Below are the code and all the weights of a small trained network. Each question names an input and a class and asks about switching units off, where a switched-off unit gives its printed mean instead of its output.

import numpy as np


def w(rows, s, z=0):
    codes = np.array(rows[::2]) - 128.0
    scale = np.full(codes.shape[1], s)
    scale[-1] = z or s
    return codes * scale


def norm(h):
    return h / np.sqrt((h * h).mean(-1, keepdims=True) + 1e-5)


def f(y):
    return np.maximum(y, 0)


def log_softmax(a):
    a = a - a.max(-1, keepdims=True)
    return a - np.log(np.exp(a).sum(-1, keepdims=True))


def net(x, mask):
    res = np.array(x, float).reshape(1, 2) / 4 @ E
    u = 0
    for l in range(2):
        y = f(norm(res) @ A[l][:, :-1].T + A[l][:, -1])
        res = res + np.where(mask[u : u + 8], y, B[l][:, -1]) @ B[l][:, :-1]
        u += 8
    return log_softmax(norm(res)[-1] @ U[:, :-1].T + U[:, -1])


A, B = {}, {}
E = w([
[184,53,242,2,115,81,137,130,160],'x0',
[112,93,145,148,194,36,70,6,114],'x1',
],0.0074)
A[0] = w([
[197,120,144,170,151,127,110,201,135,5],'0.n1',
[117,50,114,188,64,206,158,219,133,96],'0.n2',
[33,164,130,214,191,235,115,136,156,112],'0.n3',
[167,165,197,99,131,223,118,144,163,129],'0.n4',
[96,75,181,150,178,25,138,78,95,5],'0.n5',
[215,169,114,119,109,139,63,118,100,24],'0.n6',
[108,107,57,110,138,34,163,99,59,87],'0.n7',
[253,78,213,105,223,201,118,170,147,213],'0.n8',
],0.0056,0.0017)
B[0] = w([
[212,96,89,109,154,144,128,90,37,143],'0.n1',
[127,70,216,147,152,134,101,75,107,236],'0.n2',
[166,122,130,50,73,42,124,32,145,249],'0.n3',
[216,77,101,230,110,3,54,75,60,195],'0.n4',
[65,132,144,246,169,210,102,189,146,254],'0.n5',
[145,126,170,191,112,108,175,117,168,128],'0.n6',
[124,45,185,146,131,230,95,249,214,192],'0.n7',
[20,174,55,131,113,137,156,106,141,239],'0.n8',
],0.0055,0.0052)
A[1] = w([
[134,75,216,87,129,143,139,77,144,90],'1.n1',
[143,209,97,150,147,185,132,111,71,153],'1.n2',
[197,136,149,136,36,226,179,214,73,4],'1.n3',
[178,232,78,213,244,85,111,109,80,120],'1.n4',
[114,102,212,2,135,111,147,199,157,157],'1.n5',
[90,197,121,168,91,210,128,147,218,160],'1.n6',
[50,121,90,118,89,168,201,252,137,179],'1.n7',
[161,96,132,151,66,141,125,123,151,137],'1.n8',
],0.008,0.0025)
B[1] = w([
[155,167,102,161,109,147,114,180,103,253],'1.n1',
[102,114,42,61,98,165,149,205,179,204],'1.n2',
[79,29,194,174,197,181,33,190,230,246],'1.n3',
[145,123,174,84,118,150,168,184,136,245],'1.n4',
[120,164,48,99,91,168,192,127,128,249],'1.n5',
[168,139,129,81,100,89,154,86,68,238],'1.n6',
[177,184,187,152,154,12,123,1,64,197],'1.n7',
[48,167,169,163,221,106,171,70,84,212],'1.n8',
],0.009,0.0049)
U = w([
[44,51,218,172,220,214,73,192,196,200],'0',
[72,189,1,13,44,159,246,159,176,178],'1',
[149,176,176,142,133,18,143,5,13,221],'2',
[218,113,77,111,128,99,88,154,124,2],'3',
[231,107,126,81,116,87,99,156,134,24],'4',
],0.0097,0.0037)

Each question gives the input, the list of numbers given to net, and the class t.
The units are the neurons (one row each of A and B). Each row of codes is followed by its name. A weight is (code - 128) times the scale printed after its matrix; where a second scale follows, it is the last column's (A, B and U).
mask holds one flag per neuron, layer by layer. A switched-off neuron (its flag False) gives its mean, the last column of its row in B, instead of its output. The means were averaged over made-up inputs and are rounded, as every weight is.
A unit's drop is (log p(t) with every unit on - log p(t) with that unit switched off) / (log p(t) with every unit on - log p(t) with every unit switched off).
unit that matters most: the unit with the biggest drop
k most important neurons: the k neurons with the biggest drops, biggest first
top k neurons in layer l: the k neurons of layer l with the biggest drops, biggest first
drop of u: that unit's drop, to one decimal
input [8,6], class 1: most important neuron	1.n5
input [8,8], class 0: top 2 neurons in layer 0	0.n5; 0.n3
input [4,4], class 0: 4 most important neurons	0.n5; 0.n3; 1.n2; 1.n7
input [-4,3], class 1: top 2 neurons in layer 0	0.n2; 0.n4
input [-2,-2], class 2: 2 most important neurons	0.n3; 1.n3
input [6,6], class 0: 2 most important neurons	0.n5; 1.n6
input [6,-5], class 1: 2 most important neurons	1.n5; 0.n5
input [-1,4], class 0: 3 most important neurons	0.n8; 1.n7; 1.n8
input [6,8], class 0: 3 most important neurons	0.n5; 1.n7; 1.n6
input [1,-3], class 2: 2 most important neurons	0.n4; 0.n2
input [-2,-3], class 2: 2 most important neurons	0.n3; 0.n2
input [-2,2], class 2: 3 most important neurons	1.n3; 0.n7; 0.n4
input [-7,5], class 1: top 2 neurons in layer 1	1.n3; 1.n4
input [3,-7], class 0: unit that matters most	1.n3
input [-3,-3], class 2: top 3 neurons in layer 0	0.n3; 0.n2; 0.n7
input [-5,-7], class 0: drop of 1.n3	4.8
input [0,-1], class 2: drop of 1.n3	0.2
input [0,-8], class 0: drop of 1.n3	2.7
